Below are the code and all the weights of a small trained network. Each question names an input and a class and asks about switching units off, where a switched-off unit gives its printed mean instead of its output.

import numpy as np


def w(rows, s, z=0):
    codes = np.array(rows[::2]) - 128.0
    scale = np.full(codes.shape[1], s)
    scale[-1] = z or s
    return codes * scale


def norm(h):
    return h / np.sqrt((h * h).mean(-1, keepdims=True) + 1e-5)


def f(y):
    return y / 2 * (1 + np.tanh(0.7978845608 * (y + 0.044715 * y**3)))


def log_softmax(a):
    a = a - a.max(-1, keepdims=True)
    return a - np.log(np.exp(a).sum(-1, keepdims=True))


def net(x, mask):
    res = np.array(x, float).reshape(1, 5) / 4 @ E
    u = 0
    for l in range(2):
        y = f(norm(res) @ A[l][:, :-1].T + A[l][:, -1])
        res = res + np.where(mask[u : u + 4], y, B[l][:, -1]) @ B[l][:, :-1]
        u += 4
    return log_softmax(norm(res)[-1] @ U[:, :-1].T + U[:, -1])


A, B = {}, {}
E = w([
[73,136,115,21,215,176],'x0',
[60,138,166,176,108,161],'x1',
[116,22,234,183,149,112],'x2',
[8,2,156,158,199,248],'x3',
[118,55,101,65,189,194],'x4',
],0.0066)
A[0] = w([
[168,254,133,186,95,138,188],'0.n0',
[87,117,154,68,175,221,82],'0.n1',
[182,54,195,98,173,48,24],'0.n2',
[173,159,43,132,128,223,254],'0.n3',
],0.0087,0.003)
B[0] = w([
[65,140,203,144,103,110,255],'0.n0',
[136,97,217,122,68,191,226],'0.n1',
[254,146,119,130,5,206,177],'0.n2',
[89,77,203,91,194,123,240],'0.n3',
],0.0089,0.0055)
A[1] = w([
[108,160,114,117,255,94,120],'1.n0',
[214,117,179,239,94,130,77],'1.n1',
[93,24,46,140,192,188,245],'1.n2',
[146,180,196,156,129,60,251],'1.n3',
],0.0082,0.0024)
B[1] = w([
[232,51,2,171,191,149,149],'1.n0',
[71,92,118,32,138,201,229],'1.n1',
[28,53,174,160,143,34,232],'1.n2',
[69,221,165,115,118,72,254],'1.n3',
],0.0088,0.0049)
U = w([
[161,156,66,236,175,155,2],'0',
[136,126,14,237,155,130,29],'1',
[156,109,67,171,194,97,56],'2',
[74,242,183,124,60,78,206],'3',
[40,8,191,83,191,177,163],'4',
[202,107,126,120,57,222,111],'5',
[175,168,25,83,250,82,105],'6',
],0.013,0.0093)

Each question gives the input, the list of numbers given to net, and the class t.
The units are the neurons (one row each of A and B). Each row of codes is followed by its name. A weight is (code - 128) times the scale printed after its matrix; where a second scale follows, it is the last column's (A, B and U).
mask holds one flag per neuron, layer by layer. A switched-off neuron (its flag False) gives its mean, the last column of its row in B, instead of its output. The means were averaged over made-up inputs and are rounded, as every weight is.
A unit's drop is (log p(t) with every unit on - log p(t) with that unit switched off) / (log p(t) with every unit on - log p(t) with every unit switched off).
top k neurons: the k neurons with the biggest drops, biggest first
k most important neurons of layer l: the k neurons of layer l with the biggest drops, biggest first
drop of u: that unit's drop, to one decimal
input [-5,-1,-6,3,0], class 4: 3 most important neurons of layer 0 => [0.n3 0.n2 0.n1]
input [6,8,8,-1,-5], class 3: top 2 neurons => [0.n3 1.n3]
input [5,-8,-8,2,-8], class 6: top neuron => [1.n0]
input [-8,-4,8,-3,1], class 5: top 2 neurons => [0.n2 1.n1]
input [0,-4,-5,-5,4], class 6: top 2 neurons => [1.n0 0.n1]
input [7,3,5,-6,2], class 5: 2 most important neurons of layer 0 => [0.n2 0.n0]
input [1,0,8,-2,3], class 5: drop of 0.n2 => 1.0
input [-8,-7,3,-7,7], class 5: drop of 0.n2 => 1.6
input [6,-2,8,-1,0], class 5: drop of 0.n2 => 0.7
input [7,-6,6,-4,0], class 5: drop of 0.n2 => 0.6
